Rows and whether each has a hidden trait (one of two labels; each part has its own):
(in the rows, 128 means zero)
[138 125 104 154 162 124 121 129 129 119 157 136 138 147 113 118 142 106
 128 182  96 131 147  93 115 127 139 123 125 142 127 105 127 116 124 125
  98 114 100 139 110 112 134 120 137 148 130 122 122 124 139 130 159 139
 129 134 174 114 126 128 115 132 135 135 115 128  99 159 119 126 137 135
 146 139 153 115  90 127 132 150 135 125 125 101 127 134 136 126 110 134
 152 126 146 129 125 129 142 123 120 123 134  97 132 137 127  81 113 130
 141 131 109 150 109 145 132 147 118 116 121 121 106 126 125  97 125 147
  30 131 131 119 142 127 122 112 144]
P
[133 127 103 143 151 120 122 128 126 125 155 135 136 153 118 122 155  95
 132 159  98 124 143 107 119 125 140 128 125 136 120 102 119 111 124 115
  91 120 129 140 107 114 130 125 135 150 126 121 122 123 142 129 162 136
 131 135 176 114 126 128 120 124 133 135 102 128 102 166 120 132 139 135
 142 140 152 113  96 123 134 152 136 124 124  92 137 142 143 124 116 136
 156 126 138 128 126 133 142 124 123 127 126 109 132 144 127  95 115 121
 139 129 119 139 126 152 132 148 121 114 123 120 127 124 125 104 120 151
  23 129 149 127 128 127 129 108 145]
P
[142 125 108 139 148 119 120 125 129 123 165 133 136 148 113 121 148 106
 127 174  93 127 147  88 114 126 136 130 124 136 123 101 124 114 124 123
  95 110 109 140 109 112 133 122 134 143 128 121 119 121 139 130 156 135
 129 137 178 117 126 128 118 129 132 133 104 128  90 162 119 130 138 132
 146 138 147 112  83 127 134 156 134 123 125 103 127 135 139 127 113 135
 157 126 137 127 126 132 141 124 123 127 131  98 133 143 128  98 110 133
 136 128 106 141 118 148 133 152 118 116 120 121 123 127 127 104 122 149
  65 130 143 122 133 129 127 109 144]
P
[141 124 102 145 164 127 122 127 130 122 161 135 136 147 115 118 144 103
 126 185 104 120 147 101 110 127 139 126 127 132 124 100 127 114 125 124
 101 112 102 141 108 114 135 117 135 145 130 121 120 123 140 130 149 137
 128 136 172 117 125 128 118 139 132 137 114 126  95 159 120 125 138 136
 150 140 146 114  84 126 132 153 134 125 125 100 126 134 131 128 105 139
 152 125 149 127 122 129 141 125 119 126 132  94 131 140 128  87 114 131
 141 131 107 139 106 150 133 143 117 114 123 121 110 131 128  97 122 146
  61 130 137 122 135 131 127 113 142]
P
[119 136 111 103 229  77 126 137 157 106  78 122 123 161 121 111 157  77
 146 182 106  86 155  64 123 129 152 108 148 150 134 126 127 150 126  91
 137 181 160 112 130 100 124 130 185 154 134 113 122 149 131 124 149 154
 139 115 162 114 134 126 101  98 137 114 144 139 144 209 120 110 126 137
 143 155 143 109 109 119 123 149 136 115 126 125 177 119 159 115 105 138
 159 132 150 139 142 103 155 116 143 109 134 181 131 141 131  78 116 154
 154 139 199 158 125 104 121 141 121 122 126 134  78 147 113 137 146 133
   1 120  98 122 122 119 116 110 122]
L
[109 136 106 121 233  62 126 138 156  97  14 118 119 157 125 115 149  64
 159 194 124  45 149  63 129 131 155  97 157 149 138 142 129 168 127  63
 154 201 179  98 126 103 116 136 177 165 135 121 127 156 130 121 163 158
 138 105 154 110 137 123  87 100 136 110 155 146 159 206 121  98 122 140
 139 139 137 107 115 119 125 151 135 112 127 128 255 120 171 109  86 135
 144 129 147 141 152  93 150 113 152 103 136 213 130 130 130  62 120 152
 159 140 220 166 119  92 113 152 125 126 125 138  60 152 115 157 152 129
   1 120  82 112 154 117 120 109 111]
L
[104 146 123  75 254  54 127 139 149 101   4 107 114 165 134 121 173  41
 154 167 118  25 140  47 140 127 160 103 155 157 132 146 117 161 127  77
 156 226 196  96 145 103 115 151 183 154 134 118 125 156 134 118 153 157
 147 111 150 115 139 124  97  63 138 100 146 151 175 224 122 108 122 138
 141 137 136 101 121 114 119 138 140 112 127 130 210 120 180 104 123 136
 167 137 145 141 161  92 164 111 164 105 125 244 131 136 133  89 113 162
 156 139 255 160 150  74 118 148 124 129 129 140  77 156 105 163 157 130
   1 110  97 128  87 112 112 108 112]
L
[130 126 100 146 171 121 124 129 126 121 143 136 136 149 119 119 146  97
 134 172 103 125 147  94 116 126 140 122 126 135 123 105 125 118 124 116
  95 102 116 139 104 109 130 122 136 150 128 125 122 120 139 129 160 135
 130 133 180 113 126 127 113 118 133 136 108 129  99 170 120 140 137 138
 144 140 150 113  94 125 132 154 137 124 125  93 140 138 154 123 105 134
 144 124 149 129 132 127 137 123 128 128 130 113 132 144 127  87 109 124
 142 130 118 147 119 143 129 154 118 111 122 122 112 128 126 104 124 149
  64 128 140 116 145 127 129 110 139]
P
[136 129 109 140 151 129 121 127 123 125 160 129 135 148 117 124 157  99
 129 158  99 129 142  74 117 124 138 130 123 136 118 102 120 104 123 130
  94 110 106 141 111 113 130 128 133 141 125 122 121 118 142 128 159 139
 128 140 171 116 127 128 115 121 133 137  97 130  89 170 118 129 137 133
 144 141 150 112 109 125 133 142 136 124 124  98 129 141 144 123 124 134
 163 127 143 126 133 135 140 125 125 126 125 109 133 143 128 105 108 127
 140 128 119 137 125 150 133 156 119 114 123 120 130 125 126 100 121 153
  27 129 157 127 120 127 129 111 145]
P
[135 127 108 122 178 112 122 131 132 117 125 131 133 154 114 116 151  87
 130 184  96 111 146  79 116 127 145 120 133 136 125 113 126 122 125 116
 117 140 117 132 119 108 133 118 147 149 131 120 119 130 138 128 155 142
 133 129 169 114 129 128 111 121 133 129 120 129  91 170 119 123 135 137
 148 140 149 114  82 126 129 151 137 120 125 117 142 126 139 124 108 135
 161 128 148 131 128 123 145 121 125 121 133 109 132 142 130  86 114 140
 148 134 137 145 108 133 129 149 118 117 123 126 100 139 122 113 133 143
   2 128 122 124 128 127 121 112 139]
L
[137 126 102 139 160 125 123 128 128 126 157 137 138 145 114 120 147 120
 130 169  94 144 144  90 114 126 140 127 126 134 123 102 127 114 125 122
  91 105 111 142 105 114 133 122 139 143 127 122 120 125 142 130 157 135
 129 138 185 114 126 128 117 127 133 135 109 130  95 147 120 129 138 137
 146 141 152 112  93 127 133 152 134 124 125 100 129 137 133 127 117 134
 161 126 149 127 128 130 139 125 121 124 130 100 132 143 128  91 112 131
 141 129 107 138 113 153 133 150 120 114 123 122 131 126 124 101 123 150
  46 129 141 123 131 128 127 113 141]
P
[118 136 109 118 200  86 123 134 141 109  77 123 125 154 143 119 156  75
 143 180 108  83 146  69 125 127 150 114 142 145 127 115 124 144 126 101
 127 165 150 111 121  97 124 136 158 150 131 120 120 137 136 123 156 145
 137 124 168 113 132 126 105  98 136 120 125 137 133 198 119 115 129 138
 142 137 143 105 101 120 126 149 136 119 125 114 169 128 161 115 109 136
 156 129 148 135 143 111 144 118 144 115 129 158 131 141 130  82 113 140
 151 135 177 154 131 116 125 144 119 121 124 131  99 141 115 133 140 143
   1 121 120 122 122 119 122 109 129]
L
[143 117  98 153 204 109 122 131 142 103 135 139 137 146 104 105 119 113
 128 216  94 134 159  96 106 132 138 118 135 130 131 108 142 135 126 108
 116 109  92 137 109 104 137 101 152 149 137 120 121 132 130 131 139 140
 125 126 174 113 127 128 109 157 132 138 143 123  98 169 119 109 136 141
 147 140 152 116  88 130 131 158 128 122 127 114 131 120 126 128  77 132
 140 122 159 132 113 116 138 122 112 115 148  75 130 137 127  65 121 141
 150 136  98 149  69 130 126 140 118 113 120 124  82 136 127 104 129 134
 118 134  99 111 186 132 125 118 135]
P
[130 131 107 117 197  99 123 133 142 114 106 125 131 159 118 117 149  90
 135 192  99  96 150  79 119 127 147 118 137 144 126 112 128 133 125 106
 116 145 126 125 120 107 128 126 155 146 132 121 121 132 136 127 168 144
 135 126 179 113 130 126 106 116 135 124 128 133 118 197 121 117 133 139
 148 140 146 108  98 123 128 159 135 120 125 106 158 129 149 120 107 135
 155 128 149 133 134 113 147 121 132 119 131 133 131 141 129  76 112 140
 148 136 155 154 108 127 128 150 112 116 124 128  82 135 119 119 129 152
   1 125 120 123 128 125 122 112 133]
L
